Below is a small trained network, with its code and all its weights. Each question gives an input and a class and asks what happens when units are switched off, that is, made to give their printed mean instead of their output.

import numpy as np


def w(rows, s, z=0):
    codes = np.array(rows[::2]) - 128.0
    scale = np.full(codes.shape[1], s)
    scale[-1] = z or s
    return codes * scale


def norm(h):
    return h / np.sqrt((h * h).mean(-1, keepdims=True) + 1e-5)


def f(y):
    return y / 2 * (1 + np.tanh(0.7978845608 * (y + 0.044715 * y**3)))


def log_softmax(a):
    a = a - a.max(-1, keepdims=True)
    return a - np.log(np.exp(a).sum(-1, keepdims=True))


def net(x, mask):
    res = np.array(x, float).reshape(1, 6) / 4 @ E
    u = 0
    for l in range(2):
        y = f(norm(res) @ A[l][:, :-1].T + A[l][:, -1])
        res = res + np.where(mask[u : u + 5], y, B[l][:, -1]) @ B[l][:, :-1]
        u += 5
    return log_softmax(norm(res)[-1] @ U[:, :-1].T + U[:, -1])


A, B = {}, {}
E = w([
[147,176,2,246,75,80,193],'x0',
[104,59,123,206,193,186,66],'x1',
[62,179,102,173,108,64,163],'x2',
[170,143,140,83,176,244,96],'x3',
[50,145,138,150,135,139,74],'x4',
[143,128,30,40,141,105,22],'x5',
],0.0049)
A[0] = w([
[254,224,81,55,80,179,196,247],'0.n1',
[182,100,157,56,115,202,187,51],'0.n2',
[214,174,21,79,141,52,105,178],'0.n3',
[16,230,100,110,94,87,147,31],'0.n4',
[89,90,214,236,70,70,130,191],'0.n5',
],0.0047,0.0013)
B[0] = w([
[103,64,125,174,74,109,69,252],'0.n1',
[156,1,139,114,102,123,177,167],'0.n2',
[68,184,44,145,133,121,185,248],'0.n3',
[62,9,215,74,148,124,78,190],'0.n4',
[135,231,55,149,110,119,162,233],'0.n5',
],0.0077,0.0027)
A[1] = w([
[85,98,182,78,140,132,163,151],'1.n1',
[120,115,197,116,130,55,97,101],'1.n2',
[154,198,196,182,53,93,192,169],'1.n3',
[26,204,2,162,121,233,154,251],'1.n4',
[122,143,39,148,41,91,210,214],'1.n5',
],0.0063,0.0022)
B[1] = w([
[81,171,110,143,113,117,135,153],'1.n1',
[99,168,146,114,149,121,166,139],'1.n2',
[124,91,2,121,91,125,138,181],'1.n3',
[117,136,81,179,100,108,132,255],'1.n4',
[157,195,91,175,96,128,53,252],'1.n5',
],0.012,0.0066)
U = w([
[152,53,124,109,127,173,94,50],'0',
[33,159,146,87,172,123,138,94],'1',
[100,91,136,138,130,122,220,28],'2',
[80,179,2,218,82,103,106,253],'3',
],0.01,0.0027)

Each question gives the input, the list of numbers given to net, and the class t.
The units are the neurons (one row each of A and B). Each row of codes is followed by its name. A weight is (code - 128) times the scale printed after its matrix; where a second scale follows, it is the last column's (A, B and U).
mask holds one flag per neuron, layer by layer. A switched-off neuron (its flag False) gives its mean, the last column of its row in B, instead of its output. The means were averaged over made-up inputs and are rounded, as every weight is.
A unit's drop is (log p(t) with every unit on - log p(t) with that unit switched off) / (log p(t) with every unit on - log p(t) with every unit switched off).
The circuit of an input: a set's keep is (log p(t) with only the set's units on - log p(t) with every unit switched off) / (log p(t) with every unit on - log p(t) with every unit switched off). Starting from all 10 units, units are removed one at a time, each time the one whose removal leaves the highest keep (on an exact tie, the one counted first), for as long as the keep stays at least 0.8.
circuit, biggest first: the units of the circuit, biggest drop first
most important unit: the unit with the biggest drop
top k neurons: the k neurons with the biggest drops, biggest first
top k neurons in layer l: the k neurons of layer l with the biggest drops, biggest first
drop when u is switched off: that unit's drop, to one decimal
input [4,-2,-3,8,1,-1], class 0: top 2 neurons in layer 0	(0.n5 0.n2)
input [-7,7,7,5,0,-4], class 2: circuit, biggest first	(1.n5)
input [-5,-4,5,6,1,5], class 1: circuit, biggest first	(1.n5 1.n3)
input [6,0,-7,7,-3,-8], class 2: circuit, biggest first	(0.n3 1.n5)
input [-2,-3,7,7,-7,-3], class 0: top 2 neurons in layer 1	(1.n4 1.n5)
input [-1,4,-6,5,6,-6], class 1: circuit, biggest first	(1.n3 1.n5)
input [0,0,-5,0,-1,3], class 0: circuit, biggest first	(1.n4 1.n5)
input [-4,4,1,4,6,2], class 0: circuit, biggest first	(0.n3 1.n5)
input [1,7,1,8,3,0], class 0: top 4 neurons in layer 1	(1.n5 1.n3 1.n1 1.n2)
input [-1,4,-3,6,6,-6], class 1: top 3 neurons	(1.n5 1.n3 0.n3)
input [-3,5,-7,3,8,-2], class 0: top 2 neurons in layer 0	(0.n3 0.n4)
input [1,5,-2,6,-1,3], class 0: top 2 neurons in layer 0	(0.n5 0.n3)
input [-3,3,1,8,3,-6], class 1: drop when 0.n1 is switched off	0.1
input [-6,-5,0,6,-8,7], class 0: most important unit	0.n1
input [-5,3,0,8,8,-7], class 1: drop when 1.n5 is switched off	0.2
input [-1,5,-8,-2,3,-4], class 2: drop when 1.n5 is switched off	0.5
